Below are the code and all the weights of a small trained network. Each question names an input and a class and asks about switching units off, where a switched-off unit gives its printed mean instead of its output.

import numpy as np


def w(rows, s, z=0):
    codes = np.array(rows[::2]) - 128.0
    scale = np.full(codes.shape[1], s)
    scale[-1] = z or s
    return codes * scale


def f(y):
    return y / 2 * (1 + np.tanh(0.7978845608 * (y + 0.044715 * y**3)))


def log_softmax(a):
    a = a - a.max(-1, keepdims=True)
    return a - np.log(np.exp(a).sum(-1, keepdims=True))


def net(x, mask):
    res = np.array(x, float).reshape(1, 5) / 4 @ E
    y = f(res @ A[0][:, :-1].T + A[0][:, -1])
    res = res + np.where(mask, y, B[0][:, -1]) @ B[0][:, :-1]
    return log_softmax(res[-1] @ U[:, :-1].T + U[:, -1])


A, B = {}, {}
E = w([
[97,137,109,131,136],'x0',
[80,92,253,165,225],'x1',
[69,56,143,2,120],'x2',
[124,137,133,126,122],'x3',
[96,139,111,129,134],'x4',
],0.01)
A[0] = w([
[164,166,59,165,62,194],'n1',
[135,134,113,185,124,253],'n2',
[145,111,130,141,110,220],'n3',
[108,138,201,205,184,129],'n4',
[123,125,124,119,119,92],'n5',
[138,139,111,86,87,163],'n6',
[137,91,54,15,65,135],'n7',
[93,72,138,5,127,154],'n8',
[121,140,160,177,147,124],'n9',
[97,113,193,122,184,120],'n10',
[128,132,111,105,128,121],'n11',
[106,104,170,94,172,75],'n12',
],0.019,0.0068)
B[0] = w([
[105,99,76,77,1,240],'n1',
[185,200,76,151,87,200],'n2',
[97,161,99,144,106,156],'n3',
[183,161,98,140,246,225],'n4',
[136,125,158,106,135,127],'n5',
[120,152,175,154,116,178],'n6',
[96,193,215,175,186,249],'n7',
[82,51,218,108,137,247],'n8',
[161,134,115,157,183,174],'n9',
[148,71,71,97,147,200],'n10',
[140,106,150,170,121,140],'n11',
[158,48,120,97,110,175],'n12',
],0.033,0.019)
U = w([
[110,208,105,135,2,253],'0',
[58,177,240,162,121,89],'1',
[166,203,115,159,187,120],'2',
[111,21,164,50,147,52],'3',
],0.0099,0.002)

Each question gives the input, the list of numbers given to net, and the class t.
The units are the neurons (one row each of A and B). Each row of codes is followed by its name. A weight is (code - 128) times the scale printed after its matrix; where a second scale follows, it is the last column's (A, B and U).
mask holds one flag per neuron, in row order. A switched-off neuron (its flag False) gives its mean, the last column of its row in B, instead of its output. The means were averaged over made-up inputs and are rounded, as every weight is.
A unit's drop is (log p(t) with every unit on - log p(t) with that unit switched off) / (log p(t) with every unit on - log p(t) with every unit switched off).
The circuit of an input: a set's keep is (log p(t) with only the set's units on - log p(t) with every unit switched off) / (log p(t) with every unit on - log p(t) with every unit switched off). Starting from all 12 units, units are removed one at a time, each time the one whose removal leaves the highest keep (on an exact tie, the one counted first), for as long as the keep stays at least 0.8.
units of the circuit, in order: the units of the circuit, biggest drop first
top k neurons: the k neurons with the biggest drops, biggest first
drop when u is switched off: that unit's drop, to one decimal
input [8,6,1,-8,-3], class 3: top 2 neurons -> [n12; n7]
input [-7,2,0,7,7], class 2: units of the circuit, in order -> [n8]
input [3,-7,0,1,1], class 0: top 2 neurons -> [n1; n8]
input [8,-8,0,7,-5], class 0: top 2 neurons -> [n1; n8]
input [1,0,6,2,6], class 1: top 2 neurons -> [n7; n1]
input [3,5,1,3,-2], class 3: top 2 neurons -> [n7; n12]
input [-8,0,3,-2,-3], class 1: top 2 neurons -> [n1; n10]
input [-5,3,0,4,-4], class 2: top 2 neurons -> [n8; n1]
input [5,0,8,-5,-2], class 1: top 2 neurons -> [n7; n1]
input [7,5,1,7,3], class 3: top 4 neurons -> [n7; n12; n2; n10]
input [-8,1,-7,-3,4], class 2: top 2 neurons -> [n4; n9]
input [-1,1,-5,6,2], class 2: drop when n4 is switched off -> 0.4
input [0,-3,-8,-2,-4], class 0: drop when n10 is switched off -> 0.0
input [1,-3,1,-8,4], class 1: drop when n7 is switched off -> 0.1
input [-6,0,-4,2,7], class 0: top neuron -> [n7]
